Below is a small trained network, with its code and all its weights. Each question gives an input and a class and asks what happens when units are switched off, that is, made to give their printed mean instead of their output.

import numpy as np


def w(rows, s, z=0):
    codes = np.array(rows[::2]) - 128.0
    scale = np.full(codes.shape[1], s)
    scale[-1] = z or s
    return codes * scale


def norm(h):
    return h / np.sqrt((h * h).mean(-1, keepdims=True) + 1e-5)


def f(y):
    return np.maximum(y, 0)


def log_softmax(a):
    a = a - a.max(-1, keepdims=True)
    return a - np.log(np.exp(a).sum(-1, keepdims=True))


def net(x, mask):
    res = np.array(x, float).reshape(1, 3) / 4 @ E
    u = 0
    for l in range(2):
        y = f(norm(res) @ A[l][:, :-1].T + A[l][:, -1])
        res = res + np.where(mask[u : u + 13], y, B[l][:, -1]) @ B[l][:, :-1]
        u += 13
    return log_softmax(norm(res)[-1] @ U[:, :-1].T + U[:, -1])


A, B = {}, {}
E = w([
[90,24,117,140],'x0',
[188,175,255,109],'x1',
[201,104,148,26],'x2',
],0.0061)
A[0] = w([
[175,117,198,76,115],'0.n1',
[130,121,48,102,200],'0.n2',
[106,109,93,78,201],'0.n3',
[238,113,71,95,175],'0.n4',
[119,85,106,118,117],'0.n5',
[116,122,130,23,3],'0.n6',
[79,144,153,165,219],'0.n7',
[86,172,70,82,73],'0.n8',
[76,96,181,106,76],'0.n9',
[107,5,79,170,148],'0.n10',
[132,115,93,175,51],'0.n11',
[156,160,144,165,130],'0.n12',
[121,157,89,163,92],'0.n13',
],0.011,0.0035)
B[0] = w([
[38,115,108,167,231],'0.n1',
[217,169,87,110,213],'0.n2',
[146,180,103,194,198],'0.n3',
[219,113,104,1,224],'0.n4',
[159,130,121,92,170],'0.n5',
[87,183,107,178,172],'0.n6',
[55,56,157,222,192],'0.n7',
[95,188,115,138,164],'0.n8',
[53,74,170,169,155],'0.n9',
[188,72,131,94,254],'0.n10',
[86,106,98,149,154],'0.n11',
[122,164,137,177,161],'0.n12',
[61,231,130,91,160],'0.n13',
],0.007)
A[1] = w([
[82,64,122,67,84],'1.n1',
[152,223,51,204,12],'1.n2',
[94,236,74,128,150],'1.n3',
[54,85,197,233,247],'1.n4',
[137,78,236,37,88],'1.n5',
[153,197,137,145,75],'1.n6',
[91,199,182,52,3],'1.n7',
[254,131,203,101,123],'1.n8',
[109,24,172,62,70],'1.n9',
[44,158,17,193,95],'1.n10',
[99,54,249,28,118],'1.n11',
[141,169,200,183,57],'1.n12',
[125,198,132,195,6],'1.n13',
],0.0076,0.0036)
B[1] = w([
[94,209,154,183,151],'1.n1',
[17,144,182,194,160],'1.n2',
[112,178,176,166,185],'1.n3',
[247,134,130,122,253],'1.n4',
[2,162,97,144,172],'1.n5',
[151,112,93,112,147],'1.n6',
[134,68,154,50,148],'1.n7',
[86,44,157,99,190],'1.n8',
[61,176,36,193,166],'1.n9',
[62,111,103,87,185],'1.n10',
[61,168,196,183,187],'1.n11',
[134,142,127,19,152],'1.n12',
[124,254,69,211,146],'1.n13',
],0.0073,0.007)
U = w([
[53,191,88,197,252],'0',
[134,71,6,190,98],'1',
[131,222,124,188,62],'2',
[133,92,170,238,7],'3',
[201,193,53,62,118],'4',
[186,68,50,71,145],'5',
[74,148,174,31,43],'6',
],0.012,0.0041)

Each question gives the input, the list of numbers given to net, and the class t.
The units are the neurons (one row each of A and B). Each row of codes is followed by its name. A weight is (code - 128) times the scale printed after its matrix; where a second scale follows, it is the last column's (A, B and U).
mask holds one flag per neuron, layer by layer. A switched-off neuron (its flag False) gives its mean, the last column of its row in B, instead of its output. The means were averaged over made-up inputs and are rounded, as every weight is.
A unit's drop is (log p(t) with every unit on - log p(t) with that unit switched off) / (log p(t) with every unit on - log p(t) with every unit switched off).
unit that matters most: the unit with the biggest drop
top k neurons: the k neurons with the biggest drops, biggest first
k most important neurons of layer l: the k neurons of layer l with the biggest drops, biggest first
drop when u is switched off: that unit's drop, to one decimal
input [-3,3,5], class 6: unit that matters most => 0.n7
input [-6,1,4], class 6: top 2 neurons => [0.n2; 1.n4]
input [-8,4,1], class 6: 2 most important neurons of layer 0 => [0.n3; 0.n6]
input [6,1,6], class 0: top 2 neurons => [1.n9; 0.n1]
input [-1,3,6], class 6: 3 most important neurons of layer 0 => [0.n7; 0.n4; 0.n9]
input [-8,5,4], class 6: 2 most important neurons of layer 0 => [0.n2; 0.n3]
input [3,7,-7], class 3: top 2 neurons => [0.n7; 1.n4]
input [-7,1,4], class 6: top 2 neurons => [0.n2; 1.n4]
input [2,2,0], class 3: top 3 neurons => [1.n4; 0.n4; 1.n5]
input [2,5,6], class 0: 2 most important neurons of layer 0 => [0.n1; 0.n2]
input [3,4,-6], class 3: top 2 neurons => [0.n7; 1.n4]
input [-5,7,2], class 6: drop when 1.n8 is switched off => 0.1
input [6,1,-4], class 3: drop when 0.n9 is switched off => 0.1
input [4,7,6], class 0: top neuron => [0.n1]
input [8,2,3], class 0: drop when 1.n9 is switched off => 0.2
input [4,3,-5], class 3: drop when 1.n4 is switched off => 0.2
